Below is a small trained network, with its code and all its weights. Each question gives an input and a target symbol and asks what happens when units are switched off, that is, made to give their printed mean instead of their output.

import numpy as np


def w(rows, s, z=0):
    codes = np.array(rows[::2]) - 128.0
    scale = np.full(codes.shape[1], s)
    scale[-1] = z or s
    return codes * scale


def norm(h):
    return h / np.sqrt((h * h).mean(-1, keepdims=True) + 1e-5)


def f(y):
    return np.maximum(y, 0)


def softmax(a):
    e = np.exp(a - a.max(-1, keepdims=True))
    return e / e.sum(-1, keepdims=True)


def log_softmax(a):
    a = a - a.max(-1, keepdims=True)
    return a - np.log(np.exp(a).sum(-1, keepdims=True))


def net(x, mask):
    ids = ['ΓΔΞΦΩαβεζηλμπστψ'.index(c) for c in x.split()]
    T = len(ids)
    res = E[ids] + P[:T]
    q, k, v = (norm(res) @ M[0].T for M in (Q, K, V))
    z = softmax(np.where(np.tri(T) > 0, q @ k.T / 2**0.5, -1e9)) @ v
    res = res + np.where(mask[0], z, O[0][:, -1]) @ O[0][:, :-1]
    y = f(norm(res) @ A[0][:, :-1].T + A[0][:, -1])
    res = res + np.where(mask[1:25], y, B[0][:, -1]) @ B[0][:, :-1]
    return log_softmax(norm(res)[-1] @ U[:, :-1].T + U[:, -1])


Q, K, V, O, A, B = {}, {}, {}, {}, {}, {}
E = w([
[200,134,87,96,131,124,163,154,113,103,119],'Γ',
[141,166,127,11,105,131,137,148,147,176,188],'Δ',
[186,194,73,121,126,160,132,130,105,131,110],'Ξ',
[186,140,225,154,100,133,158,125,74,152,172],'Φ',
[76,45,88,118,97,125,142,118,141,174,140],'Ω',
[150,183,176,176,106,141,119,126,105,91,210],'α',
[87,202,137,20,152,164,113,111,101,90,168],'β',
[189,127,197,162,190,54,145,103,183,118,133],'ε',
[152,167,101,78,85,85,174,70,170,225,156],'ζ',
[167,144,106,145,55,124,237,49,123,163,138],'η',
[99,101,126,88,108,223,66,132,95,190,124],'λ',
[130,120,140,46,133,145,92,142,108,193,221],'μ',
[156,115,203,142,95,199,160,136,150,95,101],'π',
[69,117,69,79,169,183,49,87,88,117,250],'σ',
[79,152,108,116,82,62,152,118,164,105,216],'τ',
[83,75,118,96,150,190,58,111,64,150,139],'ψ',
],0.022)
P = w([
[144,40,192,68,53,197,1,30,138,43,185],'0',
[141,105,148,79,113,207,79,163,131,71,108],'1',
[130,105,143,100,120,211,93,163,151,85,134],'2',
[118,95,141,108,120,208,111,170,155,104,128],'3',
[102,87,136,123,125,198,125,179,153,116,131],'4',
[92,96,131,135,128,194,131,201,169,126,128],'5',
[82,83,112,150,128,192,148,213,176,134,125],'6',
[75,90,118,157,124,203,143,218,174,149,112],'7',
],0.0086)
Q[0] = w([
[66,99,247,199,67,136,153,94,164,118,167],'head 1',
[178,140,132,183,60,174,177,144,137,114,148],'head 1',
],0.015)
K[0] = w([
[47,139,80,254,175,56,227,229,169,186,84],'head 1',
[104,94,77,186,83,27,158,25,235,173,141],'head 1',
],0.0077)
V[0] = w([
[121,120,154,215,42,254,112,190,93,71,116],'head 1',
[188,5,202,90,195,113,164,188,183,71,180],'head 1',
],0.0061)
O[0] = w([
[83,197,126,133,1,69,156,194,128,57,97,132],'head 1',
[140,99,86,212,122,27,23,175,146,163,126,254],'head 1',
],0.012,0.0028)
A[0] = w([
[110,76,100,131,111,166,67,147,162,123,162,95],'neuron 1',
[121,121,163,96,162,157,100,141,110,126,164,132],'neuron 2',
[93,140,117,117,102,85,108,146,83,155,155,117],'neuron 3',
[126,74,145,148,137,178,121,119,114,149,125,157],'neuron 4',
[131,130,154,165,115,110,156,107,146,150,118,113],'neuron 5',
[153,133,102,164,125,128,130,158,115,117,103,111],'neuron 6',
[92,121,148,152,133,141,141,113,100,148,186,143],'neuron 7',
[130,132,86,60,110,104,97,155,140,161,143,154],'neuron 8',
[140,119,139,178,192,124,110,106,152,97,110,126],'neuron 9',
[145,148,121,96,218,151,141,150,136,150,144,86],'neuron 10',
[161,89,131,102,110,124,150,118,134,131,131,95],'neuron 11',
[160,153,121,186,108,157,144,112,118,133,139,110],'neuron 12',
[124,98,102,121,91,82,82,90,177,141,96,135],'neuron 13',
[95,169,127,130,116,140,113,117,111,124,107,95],'neuron 14',
[167,130,98,149,163,107,104,156,126,134,92,129],'neuron 15',
[142,85,128,126,116,109,144,165,146,93,100,74],'neuron 16',
[6,106,107,97,145,145,112,185,111,160,155,99],'neuron 17',
[173,131,104,137,179,114,119,154,92,153,145,107],'neuron 18',
[105,122,120,72,135,157,144,143,77,127,155,205],'neuron 19',
[122,113,85,150,143,129,176,75,112,154,132,47],'neuron 20',
[129,148,129,89,74,75,92,132,110,163,166,56],'neuron 21',
[79,149,193,130,118,165,173,99,117,94,130,1],'neuron 22',
[141,98,168,198,149,115,89,94,142,120,122,117],'neuron 23',
[133,100,135,172,214,83,65,105,129,118,92,132],'neuron 24',
],0.017,0.0062)
B[0] = w([
[76,120,124,71,129,121,147,79,143,164,121,220],'neuron 1',
[71,141,103,119,88,157,147,108,150,143,124,189],'neuron 2',
[172,116,119,96,161,82,180,89,113,183,120,177],'neuron 3',
[88,213,108,146,106,89,137,121,120,117,141,190],'neuron 4',
[153,117,138,131,140,182,131,114,132,114,148,173],'neuron 5',
[155,91,175,125,147,118,99,111,155,144,109,155],'neuron 6',
[103,116,147,127,130,128,173,139,138,118,46,182],'neuron 7',
[48,143,177,117,138,116,136,66,144,155,140,213],'neuron 8',
[139,148,143,156,104,105,137,168,109,160,173,182],'neuron 9',
[145,121,120,122,149,22,75,218,86,190,46,170],'neuron 10',
[89,127,106,132,140,135,129,143,116,73,132,177],'neuron 11',
[134,80,128,114,149,143,147,110,114,93,106,186],'neuron 12',
[109,98,110,134,81,200,106,130,122,108,151,201],'neuron 13',
[133,100,142,144,183,114,135,169,143,118,129,153],'neuron 14',
[132,142,148,139,123,134,157,114,73,104,204,184],'neuron 15',
[149,147,129,135,169,155,103,111,117,143,107,151],'neuron 16',
[70,129,131,105,146,116,167,93,146,207,136,221],'neuron 17',
[82,144,120,91,104,173,143,167,123,69,115,177],'neuron 18',
[130,61,103,194,99,132,106,94,182,152,160,245],'neuron 19',
[175,124,155,149,108,150,164,176,90,61,132,180],'neuron 20',
[96,127,66,119,139,131,84,54,133,165,133,182],'neuron 21',
[188,85,112,118,119,100,198,116,69,118,132,212],'neuron 22',
[151,159,144,150,200,123,93,165,161,112,140,201],'neuron 23',
[207,119,118,142,84,120,190,141,248,160,133,221],'neuron 24',
],0.012,0.011)
U = w([
[96,114,115,100,117,153,120,77,164,156,158,123],'Γ',
[108,127,143,116,145,83,185,169,123,183,103,93],'Δ',
[152,104,98,146,103,167,178,122,106,104,131,148],'Ξ',
[182,125,145,166,133,116,91,90,74,175,136,111],'Φ',
[78,173,161,155,169,162,125,137,122,78,165,154],'Ω',
[168,175,118,88,141,105,136,111,160,118,67,111],'α',
[137,86,122,117,164,119,96,158,113,115,122,189],'β',
[164,142,115,153,131,131,132,159,188,139,171,140],'ε',
[135,150,7,136,131,148,105,175,101,135,142,187],'ζ',
[168,91,48,147,156,156,104,115,162,137,63,51],'η',
[108,120,146,122,70,148,104,160,175,100,76,102],'λ',
[134,128,173,76,117,156,124,167,126,134,156,74],'μ',
[116,163,82,158,90,52,123,126,114,90,150,97],'π',
[133,103,148,117,169,147,102,134,122,110,134,140],'σ',
[124,133,139,99,151,123,103,166,93,114,145,253],'τ',
[147,128,193,159,182,139,116,78,156,111,84,67],'ψ',
],0.013,0.0037)

Each question gives the input, a string of symbols that net reads in full, and the target symbol t.
The units are the heads (2 rows each of Q, K, V and O) and the neurons (one row each of A and B). Each row of codes is followed by its name. A weight is (code - 128) times the scale printed after its matrix; where a second scale follows, it is the last column's (O, A, B and U).
mask holds one flag per unit, heads first, then neurons. A switched-off unit (its flag False) gives its mean, the last column of its rows in O or B, instead of its output. The means were averaged over made-up inputs and are rounded, as every weight is.
A unit's drop is (log p(t) with every unit on - log p(t) with that unit switched off) / (log p(t) with every unit on - log p(t) with every unit switched off).
The circuit of an input: a set's keep is (log p(t) with only the set's units on - log p(t) with every unit switched off) / (log p(t) with every unit on - log p(t) with every unit switched off). Starting from the 12 units with the biggest drops (on a tie, the unit counted first), units are removed one at a time, each time the one whose removal leaves the highest keep (on an exact tie, the one counted first), for as long as the keep stays at least 0.8.
units of the circuit, in order: the units of the circuit, biggest drop first
most important unit: the unit with the biggest drop
top k neurons: the k neurons with the biggest drops, biggest first
drop when u is switched off: that unit's drop, to one decimal
input λ π ε ε Ω τ τ Γ, target λ: units of the circuit, in order -> [head 1; neuron 22; neuron 17; neuron 6]
input ψ Φ ε π, target ε: units of the circuit, in order -> [head 1; neuron 24; neuron 23]
input π η ε ζ π, target Δ: units of the circuit, in order -> [head 1; neuron 10; neuron 4]
input π Δ ζ σ β η Γ, target π: units of the circuit, in order -> [head 1]
input Γ η Δ ψ η α ε α, target ε: units of the circuit, in order -> [head 1; neuron 24; neuron 23]
input Δ ζ τ τ η η α, target Ξ: units of the circuit, in order -> [head 1; neuron 22]
input ψ Γ ε ζ Ξ, target ψ: top 3 neurons -> [neuron 6; neuron 24; neuron 22]
input Φ ζ ζ π ζ Ξ, target Φ: units of the circuit, in order -> [neuron 6; neuron 15; neuron 24; neuron 2]
input Ω π ζ Γ Ω Ω Γ, target Ω: top 2 neurons -> [neuron 15; neuron 18]
input β π Ξ, target β: top 2 neurons -> [neuron 10; neuron 24]
input ψ Γ τ Δ τ β π, target Ω: top 3 neurons -> [neuron 4; neuron 24; neuron 19]
input ζ η η ζ, target Δ: top 2 neurons -> [neuron 10; neuron 20]
input μ α Δ π Φ, target Φ: top 3 neurons -> [neuron 24; neuron 21; neuron 3]
input Δ β Φ, target Φ: top 2 neurons -> [neuron 24; neuron 21]
input τ β η π π η η Γ, target τ: most important unit -> neuron 10
input α τ Φ, target Ω: top 3 neurons -> [neuron 24; neuron 4; neuron 23]
input Ξ ζ ζ, target Δ: top 2 neurons -> [neuron 10; neuron 13]
input ε τ π λ Ξ Ξ, target ε: top 2 neurons -> [neuron 24; neuron 15]
input ψ ζ β τ σ η τ Γ, target ψ: top 3 neurons -> [neuron 6; neuron 16; neuron 24]
input ψ α Γ, target ψ: top 4 neurons -> [neuron 6; neuron 16; neuron 24; neuron 13]
input Ξ η η η η μ Ξ, target Ξ: drop when neuron 12 is switched off -> 0.0
input τ Φ π ζ μ ζ η ε, target ε: drop when neuron 24 is switched off -> 0.5
input ζ η τ η Γ Ξ Ξ, target ζ: drop when neuron 13 is switched off -> -0.1
